Below is a small trained network, with its code and all its weights. Each question gives an input and a class and asks what happens when units are switched off, that is, made to give their printed mean instead of their output.

import numpy as np


def w(rows, s, z=0):
    codes = np.array(rows[::2]) - 128.0
    scale = np.full(codes.shape[1], s)
    scale[-1] = z or s
    return codes * scale


def norm(h):
    return h / np.sqrt((h * h).mean(-1, keepdims=True) + 1e-5)


def f(y):
    return y / 2 * (1 + np.tanh(0.7978845608 * (y + 0.044715 * y**3)))


def log_softmax(a):
    a = a - a.max(-1, keepdims=True)
    return a - np.log(np.exp(a).sum(-1, keepdims=True))


def net(x, mask):
    res = np.array(x, float).reshape(1, 5) / 4 @ E
    u = 0
    for l in range(2):
        y = f(norm(res) @ A[l][:, :-1].T + A[l][:, -1])
        res = res + np.where(mask[u : u + 10], y, B[l][:, -1]) @ B[l][:, :-1]
        u += 10
    return log_softmax(norm(res)[-1] @ U[:, :-1].T + U[:, -1])


A, B = {}, {}
E = w([
[164,38,93,187,122,47,91],'x0',
[123,171,127,85,5,173,85],'x1',
[216,195,86,51,82,118,112],'x2',
[74,131,13,159,136,86,141],'x3',
[126,185,50,130,179,133,177],'x4',
],0.0023)
A[0] = w([
[32,126,119,168,177,127,143,79],'L0N0',
[148,253,124,60,111,166,165,18],'L0N1',
[143,236,106,86,114,141,135,79],'L0N2',
[158,252,104,56,117,162,144,39],'L0N3',
[45,118,122,149,173,153,199,59],'L0N4',
[76,160,188,70,100,191,131,12],'L0N5',
[103,148,118,113,32,143,98,16],'L0N6',
[127,253,131,63,114,166,156,5],'L0N7',
[162,107,37,150,176,84,113,40],'L0N8',
[101,106,155,172,88,101,102,168],'L0N9',
],0.005,0.0017)
B[0] = w([
[116,239,116,165,160,193,167,178],'L0N0',
[247,72,23,136,178,188,80,242],'L0N1',
[141,71,100,135,162,216,79,214],'L0N2',
[202,61,62,122,227,236,75,252],'L0N3',
[59,252,162,195,154,187,130,174],'L0N4',
[169,122,85,179,139,39,122,174],'L0N5',
[55,224,52,101,89,111,43,164],'L0N6',
[211,105,22,139,163,175,80,228],'L0N7',
[196,109,34,224,25,43,220,173],'L0N8',
[152,206,124,66,148,117,153,159],'L0N9',
],0.0036,0.003)
A[1] = w([
[183,89,134,91,137,187,127,99],'L1N0',
[98,164,167,137,71,106,150,85],'L1N1',
[126,86,59,177,109,46,202,80],'L1N2',
[169,98,225,100,143,95,111,71],'L1N3',
[133,112,215,90,119,115,123,77],'L1N4',
[124,213,3,178,103,127,137,116],'L1N5',
[188,72,94,68,54,80,98,129],'L1N6',
[80,132,138,109,95,131,153,98],'L1N7',
[76,141,102,70,59,127,45,7],'L1N8',
[155,110,39,182,137,59,158,91],'L1N9',
],0.0053,0.0018)
B[1] = w([
[102,50,57,143,141,122,110,183],'L1N0',
[189,106,66,112,191,124,125,131],'L1N1',
[243,209,103,155,101,65,174,185],'L1N2',
[78,17,126,35,119,99,175,142],'L1N3',
[144,54,59,64,118,103,154,128],'L1N4',
[137,15,224,98,137,104,140,253],'L1N5',
[52,165,161,197,191,169,174,212],'L1N6',
[195,111,98,162,141,178,145,115],'L1N7',
[105,254,132,83,59,109,46,146],'L1N8',
[229,166,129,79,83,73,125,200],'L1N9',
],0.0038,0.0036)
U = w([
[75,221,140,80,35,112,43,56],'0',
[45,206,179,207,199,176,192,97],'1',
[89,11,188,44,124,93,165,49],'2',
[219,97,24,97,168,219,67,251],'3',
[240,167,99,173,93,9,198,171],'4',
],0.012,0.0013)

Each question gives the input, the list of numbers given to net, and the class t.
The units are the neurons (one row each of A and B). Each row of codes is followed by its name. A weight is (code - 128) times the scale printed after its matrix; where a second scale follows, it is the last column's (A, B and U).
mask holds one flag per neuron, layer by layer. A switched-off neuron (its flag False) gives its mean, the last column of its row in B, instead of its output. The means were averaged over made-up inputs and are rounded, as every weight is.
A unit's drop is (log p(t) with every unit on - log p(t) with that unit switched off) / (log p(t) with every unit on - log p(t) with every unit switched off).
The circuit of an input: a set's keep is (log p(t) with only the set's units on - log p(t) with every unit switched off) / (log p(t) with every unit on - log p(t) with every unit switched off). Starting from the 12 units with the biggest drops (on a tie, the unit counted first), units are removed one at a time, each time the one whose removal leaves the highest keep (on an exact tie, the one counted first), for as long as the keep stays at least 0.8.
circuit, biggest first: the units of the circuit, biggest drop first
top k neurons: the k neurons with the biggest drops, biggest first
top k neurons in layer l: the k neurons of layer l with the biggest drops, biggest first
drop when u is switched off: that unit's drop, to one decimal
input [6,3,5,-1,7], class 4: top 4 neurons : L0N8, L1N9, L1N2, L0N7
input [0,-7,-8,-1,-6], class 1: top neuron : L0N0
input [2,2,-5,3,3], class 1: circuit, biggest first : L0N4, L0N1
input [2,-8,-1,-8,7], class 1: circuit, biggest first : L0N1, L0N7
input [-5,0,-4,-2,-4], class 2: circuit, biggest first : L1N6, L0N3
input [1,8,5,8,-4], class 0: circuit, biggest first : L1N8, L0N6
input [6,6,4,2,6], class 4: circuit, biggest first : L0N8, L1N9
input [5,-4,5,-1,-7], class 2: circuit, biggest first : L1N3, L0N7, L0N1
input [7,1,1,1,-6], class 4: top 2 neurons in layer 1 : L1N5, L1N2
input [4,-6,-8,4,8], class 4: top 4 neurons : L0N8, L1N2, L1N9, L1N6
input [5,4,-8,4,-4], class 1: top 2 neurons : L0N5, L0N8
input [8,0,3,-1,-8], class 2: top 2 neurons : L1N3, L0N5
input [7,2,6,-4,-3], class 0: top 2 neurons in layer 0 : L0N3, L0N6
input [-2,2,-2,-1,-8], class 2: top neuron in layer 0 : L0N7
input [3,-2,-6,2,-8], class 2: top 2 neurons in layer 1 : L1N6, L1N3
input [1,-6,5,-3,8], class 4: top 2 neurons in layer 1 : L1N9, L1N2
input [7,6,-6,-2,-5], class 2: top 2 neurons in layer 1 : L1N3, L1N4
input [-3,4,-5,6,8], class 1: drop when L0N4 is switched off : 0.3
input [-1,-1,-2,8,1], class 4: drop when L0N8 is switched off : 1.3
input [7,-4,-4,-8,7], class 4: drop when L1N8 is switched off : 0.0
input [0,-3,8,-7,-5], class 2: top neuron in layer 1 : L1N3
